What can hang from each mark
belur: tomo
varu: mibob puze tomo
puna: favot livelas mabizig
livelas: favot mibob
mabizig: torid varu
torid: belur mabizig puna
puze: tomo
favot: livelas

Known rows, with every way that one mark hangs from another
puna{livelas{favot}}: [ -9   2 -14   6   2 -10   2 -17   3 -19  17  -5   6   3  20 -11   3   1
  -3  -7   1  26 -20   6 -16  13  -4  -3  -9   4   8   2  -5  -9  22   2
  14   5 -12  -1   5   8 -13  -2  -2   1   7   2  10  13   3  -1   5   8]
puna{livelas mabizig{torid varu}}: [ -7 -10  -4   8   4 -10  -4  -7  -9 -16   9  -3  14  12  -8   5  -1  14
   6 -10   3  21  -5  13  -6  -6   0   1  15 -13 -15  -3  -8   7  33  26
  23  12 -12  -9  17   8 -11  -5  15  -4 -11   5  11   9  10  -4  -2  -4]
mabizig{varu{tomo}}: [  9 -20  -2   3  -1  -6   3  -2   4   1  -5  -5  16   7 -11  -6   1   9
   7  -8  14  10  -6   4 -14  -2  -2  -1  16  -2  -3   0  -4  10  18  17
   9  -4  -9  -3   9   2  -5   7   9  -7  10  13   0   8   1  -4   1  -8]
varu{mibob tomo}: [  7 -18  -4   2  -5   1   8  -1   8   6   1   0  14   4   3  -8  -7   3
   2 -15  19  14  10  -1 -23 -11  -6  -7   8  11  10  -3   1  10   8   1
   1  -4 -14  -2  -7   0  -5   6   3 -12   8   6  13   8  -3  -2   6  -6]
varu{puze}: [  6  -6   7   4  -7 -10   5   7   4   1  -1   4  13   6  -2   1   8   8
  -3  -9   7  10  -4   1   2 -12   7   5  12  10   7   2  -6   1   5  -1
  17  19  -6  -4   4   4 -16  -3  -1  -5   6   3   0  13   1   5  -7  -5]
torid{puna{favot mabizig}}: [ -7 -16  -9  -3   3  -8  -3   4   2 -15  23   2  10  -3  -3  -2  14  20
  -9   4  -2  11 -22  -7 -18   1  -4 -16  10  10   3   4  -3   1  20  21
   4   0  -6   7   3  10  -2   2  10 -22  -8  -1   6  13   3   0  -8  11]
torid{puna}: [ -1  -4  -6  -1   2  -2   3   6   4  -8   5   4  14   3  -1  -4   8  14
  -2   0  -5  12  -5  -6 -10 -12   3  -4   6   2  12  -3   4  -1  -1  19
   0  -8  -3   5   2  14  -6   9   5 -11   2  -1  12   6   4   4  -6  10]
puna{favot mabizig}: [ -4 -18  -1  -1  -4 -10  -4  -2  -2 -12  15  -4   3  -4   2   0   9  15
  -5   3   9  15 -22  -5 -12   4  -7  -6  12  17  -4   5  -9  -4  23  13
  10   5  -8   1  -1   8   2  -4   9 -18  -3   1   2  15   3  -2  -9   2]
puna{mabizig}: [ -7 -17   8   6  -7  -5  -8   1  -9 -12   9  -2  10  -1   2   5   7  20
  -4  -1   7  18  -6   1  -8  -8   2  -1  10  16   4   0  -4   4   8  16
  14   6  -6  -6   3  10  -4   1   4 -12  -2  -1   7  10   2   1 -14  -5]
favot{livelas}: [  0  -6  -6   1  -5 -10   7  -4  -8  -3  -6   2   8   2   8  -3   8   7
  -1 -11   4  21 -16  -3 -18  -4  -3  -1  -4  -4   4   3   5  -6  -6   6
   6  -1 -10  -4  -4  12   3   1   6  -6  11  20  11  15   5   1  -9   0]
puna{livelas{favot mibob} mabizig}: [-11  -1  -9   5   6  -9  -7 -17   4 -21  29  -4  13   0  26 -10   6   9
 -15   2   5  37 -15   7 -22  14 -17  -3  -9  13  14   0  -3 -13  37   2
  16   6 -17   2  -3   3 -21   1  -7  -1 -11  -7  11  17   2  -6   0   2]
torid{mabizig{varu} puna}: [ -8 -17   0   9   9 -13  -3  13  -4  -9  12  -1   6  11 -13   1  16  14
  -9  -2  -5  12 -19   2   1 -12   5 -15   9 -22   1  -2   7  10  18  30
  13  -4  -6   4   7  20 -14   9   0 -11  -6   1  15   6   4  -2 -11  12]
puna{livelas{favot mibob} mabizig{varu}}: [-11  -6 -15   8   9 -13 -10 -14   5 -18  23  -1  18  10  12  -9   8   7
 -16   3   5  39 -22  15 -18  11 -18  -8  -2  -1   5  -3  -2 -10  45   7
  21   5 -16  -2   5   2 -28   4   2   2 -13 -10   5  16   5 -10   6   5]
torid{belur}: [  5 -10   9   0  -7 -10  -5  -4  -5  -7   4  -4  10   1  -4  -5   4  18
  -3   4   1  12 -15   4   0 -12   1   3   9  12   9  -6  -3   3   2  17
   2  -9  -8   5   6  11   3  -1   5  -8  14   4   1  13   1  -5  -2   7]
torid{mabizig}: [ -8 -11   9   8  -1 -11  -3   1 -10  -9   9  -6   0   0   7   0   8  16
  -1  -2   4  16 -13   0   2 -11   5   0   3   2   4   3   4   4   5  12
  17   2  -6  -2  -1  10  -9   1  -6 -13   3  12  14  13   0  -1 -14   3]
puna{livelas{favot mibob} mabizig{torid}}: [-14   4 -13   2   1  -9  -3 -23   0 -22  24  -3  13   5  16 -10   3  19
  -6  -3   4  34 -10   9 -10   8 -21   3  -1   9  10   1  -8  -5  40   4
  17   9 -16  -3   2   0 -20  -1  -1   1  -4  -1   9  18   5  -7   4   1]
torid{belur{tomo} puna}: [ 14  -5   5   1  -7  -9   2   2  -5  -8  11   5  13  -1   0   4  11  17
  -9   1   5   5  -9  -1 -21 -12  -7  -4  -1   6  14  -7   1  15   4  31
 -14 -18 -13  17   7  11   9   3   4  -5   4  11   8   6   3  -4  -8  15]
belur{tomo}: [ 10  -6   4   7  -7  -6   4  -4  -7  -3  -5  -1  -2   2  10   7   7   2
  -1  -7  14   9   1  -9 -27  -2  -4   3   2   8  -5   3  -3   9   0  18
   0  -3  -9   2   3   5   4  -2   1  -3   6  16   3   1   3  -1  -9  -1]
varu{mibob}: [  1 -13  -2   1  -3  -4   3   4   2   1  -3   2  12   2   5  -1  -4  -5
  -6 -11   9  19   3   5 -11 -15   2  -7   4   3   7  -4   4   0  -2   3
   7  -3  -8  -4  -7   2  -9   4   2  -9   5  -3  12   9   1  -2   3   3]
puze{tomo}: [ -6  -2   6   2   2  -8  -1  -6   4 -13  -8  -7   6   2  11   0  10  14
   2   7   9  11  -6  -3 -16  -9  -7   0  14   9   3   2   1  -2   2  13
   2   0  -4  -7  -2   1 -13  -4  14  -9  14  20  11   6  -3   4  -6   1]
varu{puze{tomo}}: [ -1   2   9   7  -5 -12   1   3   3  -5  -6  -3  13   7   4   5  15  13
  -5   0  12   5  -4  -4  -4 -14   0   1  18  13   5   3  -3   2   5   2
  11  20  -9  -7   1  -2 -20  -6   9  -2   8  23   2   6  -6   7  -8  -5]
torid{belur mabizig{varu}}: [ -3 -17  15  10   0 -20 -10   7 -13  -7  10  -9  10   7 -13  -3  12  21
  -9   4   5  12 -32  15   9 -12   4  -2   9 -11   1  -5   1  14  21  27
  14  -7 -12   3  11  14  -6  -1  -4  -8   4   3   4  15   2 -12  -6   3]
favot{livelas{mibob}}: [  2   0 -12  -7   1  -8   7 -12   1  -2  -4   3  14   2  12 -11   4   7
 -13  -4   2  28 -12  -2 -16  -3 -11  -1  -9  -2   9   2   7 -14   1   2
   4  -7 -14   1 -12   6  -9   8   2  -5   7  17   6  19   4  -4  -5   1]
livelas{favot mibob}: [ -3   2 -10  -3   0  -8   0 -13   7 -12  14  -6   5   4  19 -13   8  10
 -11   5   7  27 -14  -1 -10   5 -16   3  -6   9  18   1  -2 -14  14   0
  11  -5  -7   1  -7   0 -16   5  -7   2  10  -4   0  20   4  -4   4   5]
mabizig{torid{puna} varu}: [  2  -7  -7  -6   2  -7   4   5  -3  -6  -1   0  12  16 -21  -4   5  19
   1  -6  -3   6 -11   2   3 -16   3  -3  18 -19  -3  -1  -3   8  13  28
   8  -6   0   0  15  12  -9   6  17  -4   1   7   8   5  11   0   0  10]
mabizig{torid}: [  3  -5   3  -4  -6  -4   7  -6  -8  -6  -3  -5   2   7  -5   0  -6  20
  10  -7   4  11  -2  -2   2 -11   0  11  12   1  -2   4  -8   2   4  12
  10   5   0  -7   6   4   0  -2  11  -6  12   9   4  12   8   1  -2   0]
livelas{mibob}: [  5  -1  -2  -3   2  -5   2  -7   5  -5   2  -3  10   6  14  -9   0   5
 -10   7   0  23   1  -4  -9 -10  -5   5   5   5  11   1   0  -8   6   7
   9  -6  -4  -1 -10  -1 -13   5   1  -6   6   4   3  11   1  -6  -1   3]
puna{mabizig{torid{belur} varu}}: [  0 -19  17   2  -7 -14 -12  -1 -22 -10   6  -8  17   9 -24   2   4  37
  -2   0   9  13 -18  16   6 -17  -2   4  27   2  -6  -4 -11  12  24  36
  13   0  -9  -3  22   8   1  -5  10  -1   2  -3  -1  14  10 -10  -2  -1]
mabizig{torid{belur}}: [  5  -2  11  -6 -11  -9   1  -7 -14  -9   4  -6   8   4 -13  -1  -5  28
   4   0   4   6 -11   5   9 -16   0  12  13   8   6  -4  -7   5   4  17
   4  -5  -6  -1  12   5   4  -4  10  -5  14   8   0  17   7  -3   2   2]

Rows
[ 10 -14   0   6 -11  -3  12  10  13  12   2   4  24   8  -2  -7  -1   7
  -3 -25  19   9  10   3 -11 -16   1  -8  14  17  15  -3  -2  17  12 -11
   7  14 -18  -2  -5  -4 -13   0  -2  -7   3   5   9  13  -6   3   3 -12] => varu{mibob puze tomo}
[ -3 -25   3  13  -1 -10  -1  -1  -4  -3   8  -7   6  10  -5  -4  10  16
   3 -11  15  14 -17   4  -6  -4  -2  -5  12 -10   0   3   1  18  24  16
  14   1 -13  -1   5   7 -11   5   1 -12   0  16   4  13   0  -8  -7  -8] => torid{mabizig{varu{tomo}}}
[  5 -14   3   5  -2 -12   5  16   7  11  -8   5  22  15 -10   0   4  -6
 -14 -18  12  14  -3   8   3 -21   4  -9  18 -12   1  -5   0  11  11   1
  16  14 -12  -6   1  -1 -22   2  -3   0  -2  -7   4  14   2   1   1  -1] => mabizig{varu{mibob puze}}
[ -6 -15   8  14  -2 -18  -3  15  -2   2   0  -2  12  13 -11   4  21  12
 -10 -12   6  12 -21   8  16 -15  10   0  14 -10  -1   2   0  13  20   9
  28  24  -8  -4   7   7 -24   0  -8  -4  -5   1   4  12   1   1 -14  -4] => torid{mabizig{varu{puze}}}
[ -5  -3 -12   1   8  -9  -3 -17   9 -16  27  -2  12  -1  18 -14  -1   2
 -13   5  -3  35 -14   2 -24  10 -15 -10   0  13   4   5  -3 -10  35   8
  10   6 -22   6  -6  -2 -13  -5   4 -15 -15   7   9  17   1  -8   3   6] => puna{favot livelas{mibob} mabizig}
[ 10 -18  -2   1  -5  -1   7  -2   3  10  -4  -4  15  16 -15  -8 -11   7
   7 -22  19   7   6   7  -7 -12  -7  -7  19 -10  -2  -3  -2  18  21  10
   6  -2 -11  -8   4  -1 -11   2  12  -4   9  10  11  13   4  -7  10  -9] => mabizig{torid varu{mibob tomo}}
[ -7  -1  -8   3  12  -6  -3  -5   7 -17  26   9  24   6  12  -8   5  13
 -16   5 -12  32   4   4 -23  -9 -10  -9  -1   8  16  -8   3  -2  22  14
   3  -2 -15   9  -4  10 -15   9   1 -14 -20  -1  22   7   0  -3  -4  12] => torid{puna{livelas{mibob} mabizig}}
[  0 -20  14  14  -4 -18  -3   7  -8   4   5  -1  10   7  -2   7   9   0
 -20  -8  19  13 -14  12 -12 -18 -10 -13  -1 -13   0  -5   9  26  22  23
   0 -13 -21   6   3   5  -6  -1  -9  -2  -4   5  11   7   3 -13  -3   5] => torid{belur{tomo} mabizig{varu{mibob}}}
[  0  -5   4   8  -1 -12   3   9   5   1  -8   3  19   5   6   1   9   4
 -12  -7  15   9   9   2  -9 -24  -4 -11  15  10   8  -1   2   8   5  -8
   6  18 -12  -9  -8  -7 -26  -6   4   1   2  12  13   7  -6   7   0  -3] => varu{mibob puze{tomo}}
[  0   1  -4   1   4 -11   1  -2   0 -14  20   6  21   2  -1 -10   6  15
  -9   4 -13  17 -11   7 -11 -10   3  -8  -3  -2  15  -9   1   3  15  22
  -1 -11 -14  13   9  18  -3   1   4  -9  -2   4  17   8   0  -4   2  21] => torid{belur puna{livelas}}
[ -1 -10 -14   3  12 -15  -4 -11   7 -11  21  -2  16   7   5 -14   2  -3
 -16   8  -4  33 -21   6 -22  11 -15 -14   4  -8  -7   1  -5  -7  48  13
  12   3 -19   4   1  -2 -15  -3   7  -5 -21   4   6  12   3 -14   7   2] => puna{favot livelas{mibob} mabizig{varu}}
[  0   4 -20  -5  10  -9   9 -20  11  -8  18  -1   7   1  19 -20  -6 -10
 -12   3  -8  28 -16  -4 -23  11 -14  -7  -5  -1   4   4  -5 -11  32   0
   7  -2 -15   6  -8  -2 -15  -3   2  -8  -5  15  11  13   1  -9  10  11] => puna{favot livelas{mibob}}
[ -1  -4  -1   6   0 -15   4  11   3   5 -16  -2  19  19 -12   0   3  10
  -5 -16  19   4   6   7   2 -25  -3  -9  29 -12  -7  -2   0  14  19   2
  14  21  -9 -15   1  -9 -29  -6  13   6   3  12   7  11   2   3   5  -3] => mabizig{torid varu{mibob puze{tomo}}}
[  7 -27  10   5  -9  -8  -9  -6 -14  -7  11  -7  23  11 -29  -2   2  41
   7  -5  19   7 -13  12  -1 -10 -11   3  24   7  -4  -4  -9  24  31  30
   8  -5 -14  -1  21   7   4  -3  16  -6   2   7  -6  19   6 -11  -3 -10] => puna{mabizig{torid{belur} varu{tomo}}}
[  0 -13  10  13   1 -16  -6  10 -11  -8  11   0   9   6  -9   6  24  16
 -15  -2   7   5 -23   7  -9 -11  -7 -13   1 -16   2  -7   7  24  20  35
  -4 -16 -17  14  12  14   2   5  -6  -4  -7  11   9   7   6  -8 -14  14] => torid{belur{tomo} mabizig{varu} puna}
[-14 -10 -20   3   3 -17   7   2  -4  -9  17   3   6  -2   3 -10  23  18
 -11  -7  -2  17 -40  -6 -16   7  -6 -20  -8 -13  10   9   7  -5  13  11
   4  -1 -16   7  -6  20   1   6   1 -15  -4  24  19  19   6   0 -10  12] => torid{mabizig puna{favot{livelas}}}
[ -5 -15 -12  10   7 -15  -4  -6   3 -10  19  -2   9   3  -2  -4   4  -5
  -6   0   0  21 -25  10 -21  12  -4 -14  10  -8 -13   3  -7   1  40  20
  19   8 -16   1  10   4  -8  -6  11  -9 -16   1   9  11   6  -7   2   6] => puna{favot livelas mabizig{varu}}
[ -9 -13  -8  11  11 -10  -5   5  -1 -20  17   5  24   8  -6  -1   9   8
  -8  -5  -8  22 -10  11 -18  -5   4 -17   7 -14  -2  -5   2   4  28  28
  10   1 -15   3  11  18 -13   5  11 -10 -18  -1  17   4   6  -2  -5  11] => torid{puna{livelas mabizig{varu}}}
[-19   7 -20   6  13 -13   1 -10  12 -21  36   0  10   4  25 -15  17  15
 -19  -1  -8  30 -22   3 -16   6 -16 -14 -19  -6  24   0   8  -6  34   5
   9  -4 -17  10  -5  12 -28  10 -11  -5 -14   4  24  15  -1  -4   1  17] => torid{mabizig puna{livelas{favot mibob}}}
[ -3 -18   5   3  -3 -10  -7   1 -14 -10   2  -6   8  14 -17   7   3  23
   5  -4  10  13 -11   8   1 -15  -1   4  22  -7 -12   0  -8   8  21  27
  20   6  -2 -10  15   5  -6  -2  14  -8   2   1   1  13  12  -3  -8  -2] => puna{mabizig{torid varu}}
[ -4 -10 -14  -3   0 -14   0 -10  -1  -7  14  -2  13  -2  12 -17  17  16
 -18   1   6  31 -25  -5 -25  12 -22 -11  -2   9   5   8   2 -16  23   5
   6   1 -20   2 -12   5  -3   2   3 -11  -7  14   6  25   5  -7  -5  -3] => puna{favot{livelas{mibob}} mabizig}
[  9   9  -4   2  -3 -10  10  -7  -8 -14  16   5  12   7  -4   1   1  14
   1  -7  -1   6  -3   5 -21  -9  -8  -1   0  -7   6  -7  -3  20  16  27
  -9 -12 -20  15  15  13   7  -4   9  -2  -3  18  17   4   8  -3   3  17] => mabizig{torid{belur{tomo} puna{livelas}}}
[  8  -9   9  -1  -7 -14  -1   0 -14  -5  -3  -9  11  13 -25  -3  -3  23
   2  -2   3   7 -18  13  13 -15  -1   7  18 -10  -2  -4  -9  12  18  28
  10  -7  -3  -2  17   9  -2  -3  13  -1  12   6  -2  11  11  -8   3   3] => mabizig{torid{belur} varu}
[ -4 -15   0  -1  -6  -9   1  -8 -10 -13  16  -8   1   1  -8   1   4  23
   1  -3   8   9 -18  -5  -6   1 -11   1  19  11  -6   9 -14  -1  24  15
  14   8  -7  -4   7   3   0  -7  13 -11  -2   6   2  18   9  -2  -5  -2] => puna{favot mabizig{torid}}
[ -2   5 -15  -2   5  -3  11  -6   3 -15  15   6  13  10  -1  -5  -6  11
   5 -11 -11  12   2  -1 -10 -10   1  -4   3 -11   5  -4  -1   2  13  17
   5   3  -8   2   8  15  -8   1  13  -9  -5  15  20   3   8   4   2  13] => mabizig{torid{puna{livelas}}}
[  2   5 -14  -9   1 -13   9 -10  -2 -16  25  -1  14   3  -9 -14   1  20
  -1  -2 -13   7 -25   4  -7   2  -6  -6   5  -4   8  -1  -9   1  30  21
  -7  -6 -14  15  12  12   2  -9  16  -7  -3  13  13  16   8  -5  11  22] => mabizig{torid{belur puna{favot livelas}}}
[ -7 -13 -14  -2  -3 -20  -2  -1  -9 -10  25   4  21  -5  -9  -9  25  32
 -16   1   1  18 -41   0 -21   1 -11 -17   2   8  12   0   3  -5  17  21
  -7 -10 -23  12   5  22  13   1  11 -12  -5   7  11  25   7  -3 -10  14] => torid{belur puna{favot{livelas} mabizig}}
[-20  -1  -9  10   4 -18  -5  -5   1 -25  37  -2  13   0   9  -9  17  25
 -15  -1  -3  21 -39  14  -8   4  -2 -15 -16   0  22  -7   4   5  31  16
   4  -6 -22  15  11  21 -13  -2 -10  -6  -6   2  22  17   0  -5   0  20] => torid{belur mabizig puna{livelas{favot}}}
[ -5 -15   8  11  -1 -22  -5  19  -2  -3  14   4  23  13 -23   0  28  31
 -18  -4  -2   5 -27  14  16 -24   8 -13  13 -11  15  -4   2  19  22  24
  11   6 -13   9  15  19 -16   5  -9  -8  -9   0   7  18   0  -4 -13   9] => torid{belur mabizig{varu{puze}} puna}
[ -6  -8 -25  -6   4 -12   4  -3   5  -9  22   5  18  -1   7 -16  20  17
 -18   6  -3  28 -25  -8 -29   5 -21 -18  -3   4  12   5   6 -16  21   8
  -3  -3 -20  11  -9  10  -4   7   9 -13 -12  15  11  22   6  -5  -8  11] => torid{puna{favot{livelas{mibob}} mabizig}}
[  5  -4   7   3  -6 -22  -3   6  -7  -2  -8  -5  18  17 -22   1  12  31
  -3   1  13  -2 -18  14  12 -21  -6   4  30  -4   0  -2  -8  14  20  19
  12  15  -8  -6  17  -4 -15 -12  16   9   9  20  -4  15   3  -3  -1   0] => mabizig{torid{belur} varu{puze{tomo}}}
[ -6 -18   9   4  -3  -9  -9   8  -4 -17  19   5  24  -1 -10  -2  19  33
 -11   8  -4  12 -16   5  -7 -17   0 -11  12  16  15  -9   0   7  11  29
  -4 -10 -10  10  10  18   1   5   7 -14  -5  -8  11  11   3  -1 -12  11] => torid{belur puna{mabizig}}
